Here is a tiny trained network, its code and every weight. The questions are about switching its units off for an input and a class, where a switched-off unit gives its printed mean instead of its output.

import numpy as np


def w(rows, s, z=0):
    codes = np.array(rows[::2]) - 128.0
    scale = np.full(codes.shape[1], s)
    scale[-1] = z or s
    return codes * scale


def f(y):
    return y / 2 * (1 + np.tanh(0.7978845608 * (y + 0.044715 * y**3)))


def log_softmax(a):
    a = a - a.max(-1, keepdims=True)
    return a - np.log(np.exp(a).sum(-1, keepdims=True))


def net(x, mask):
    res = np.array(x, float).reshape(1, 6) / 4 @ E
    y = f(res @ A[0][:, :-1].T + A[0][:, -1])
    res = res + np.where(mask, y, B[0][:, -1]) @ B[0][:, :-1]
    return log_softmax(res[-1] @ U[:, :-1].T + U[:, -1])


A, B = {}, {}
E = w([
[93,81,254,101,230,85,127,119,121,150,78],'x0',
[91,122,174,121,117,182,149,81,135,55,81],'x1',
[199,91,184,114,189,156,74,91,78,3,135],'x2',
[61,225,167,137,156,158,144,114,75,167,154],'x3',
[188,155,26,184,126,74,229,120,41,96,153],'x4',
[159,183,168,45,79,141,128,241,110,162,144],'x5',
],0.0098)
A[0] = w([
[46,31,160,100,150,133,165,103,237,205,87,179],'N1',
[98,186,161,251,147,106,254,22,101,105,92,252],'N2',
[109,234,175,83,205,128,125,140,23,159,158,218],'N3',
[150,80,138,129,147,75,122,91,48,122,164,82],'N4',
[243,39,146,102,162,93,57,73,95,110,99,166],'N5',
[95,53,189,121,159,153,88,84,201,32,93,117],'N6',
[136,163,194,120,173,133,113,138,77,132,133,175],'N7',
[216,74,139,162,172,126,127,115,75,158,127,105],'N8',
[102,155,129,143,115,201,91,89,83,62,139,241],'N9',
[196,38,137,78,192,132,121,108,129,103,132,173],'N10',
[188,190,79,179,110,112,131,126,80,177,163,185],'N11',
[108,64,139,88,127,151,125,147,194,122,108,179],'N12',
],0.0085,0.0033)
B[0] = w([
[162,168,98,110,74,212,82,165,228,126,89,230],'N1',
[97,171,62,236,220,117,100,176,127,76,137,253],'N2',
[47,254,78,170,234,164,158,83,173,125,123,232],'N3',
[193,98,176,16,98,84,105,171,85,128,163,167],'N4',
[147,102,129,201,171,93,129,179,88,94,107,226],'N5',
[77,192,39,149,112,194,134,71,172,136,135,248],'N6',
[147,227,119,194,119,85,99,75,168,171,105,191],'N7',
[202,99,175,96,101,61,129,213,66,108,143,169],'N8',
[128,66,127,181,143,165,172,105,131,189,104,192],'N9',
[161,148,153,179,197,62,115,110,72,130,111,205],'N10',
[67,175,53,192,132,85,166,205,154,148,145,219],'N11',
[123,116,172,123,42,194,110,84,129,112,46,188],'N12',
],0.0089,0.013)
U = w([
[173,93,152,66,46,195,86,109,188,141,51,167],'0',
[78,174,54,151,178,161,167,97,166,139,136,178],'1',
[95,107,232,78,134,137,163,50,124,131,94,76],'2',
[181,78,171,135,192,65,89,158,94,93,77,158],'3',
[63,42,159,16,172,113,107,78,71,122,174,2],'4',
[115,29,129,145,131,189,140,51,120,124,141,83],'5',
[64,75,211,71,119,91,122,70,89,87,198,10],'6',
[185,107,112,63,80,119,186,254,138,202,205,116],'7',
],0.0087,0.0034)

Each question gives the input, the list of numbers given to net, and the class t.
The units are the neurons (one row each of A and B). Each row of codes is followed by its name. A weight is (code - 128) times the scale printed after its matrix; where a second scale follows, it is the last column's (A, B and U).
mask holds one flag per neuron, in row order. A switched-off neuron (its flag False) gives its mean, the last column of its row in B, instead of its output. The means were averaged over made-up inputs and are rounded, as every weight is.
A unit's drop is (log p(t) with every unit on - log p(t) with that unit switched off) / (log p(t) with every unit on - log p(t) with every unit switched off).
The circuit of an input: a set's keep is (log p(t) with only the set's units on - log p(t) with every unit switched off) / (log p(t) with every unit on - log p(t) with every unit switched off). Starting from all 12 units, units are removed one at a time, each time the one whose removal leaves the highest keep (on an exact tie, the one counted first), for as long as the keep stays at least 0.8.
circuit, biggest first: the units of the circuit, biggest drop first
top k neurons: the k neurons with the biggest drops, biggest first
drop when u is switched off: that unit's drop, to one decimal
input [2,3,1,-2,0,1], class 0: top neuron	[N3]
input [2,-4,-1,-2,-1,0], class 0: circuit, biggest first	[N2 N3]
input [-2,-8,8,-2,6,6], class 7: top 4 neurons	[N11 N2 N4 N8]
input [7,5,-1,-8,3,4], class 3: top 2 neurons	[N10 N5]
input [4,8,1,-7,-4,-3], class 0: top 4 neurons	[N12 N1 N3 N2]
input [-4,-8,3,-1,-5,1], class 3: top 3 neurons	[N6 N1 N3]
input [-6,-3,-6,-8,7,-2], class 7: top 2 neurons	[N3 N6]
input [-6,-3,0,-7,-3,6], class 7: top 2 neurons	[N1 N6]
input [-4,-6,-8,0,-4,-1], class 7: drop when N3 is switched off	0.3
input [-8,-5,4,-5,7,-6], class 3: drop when N1 is switched off	0.1
input [4,-5,3,-2,1,0], class 3: drop when N6 is switched off	0.0
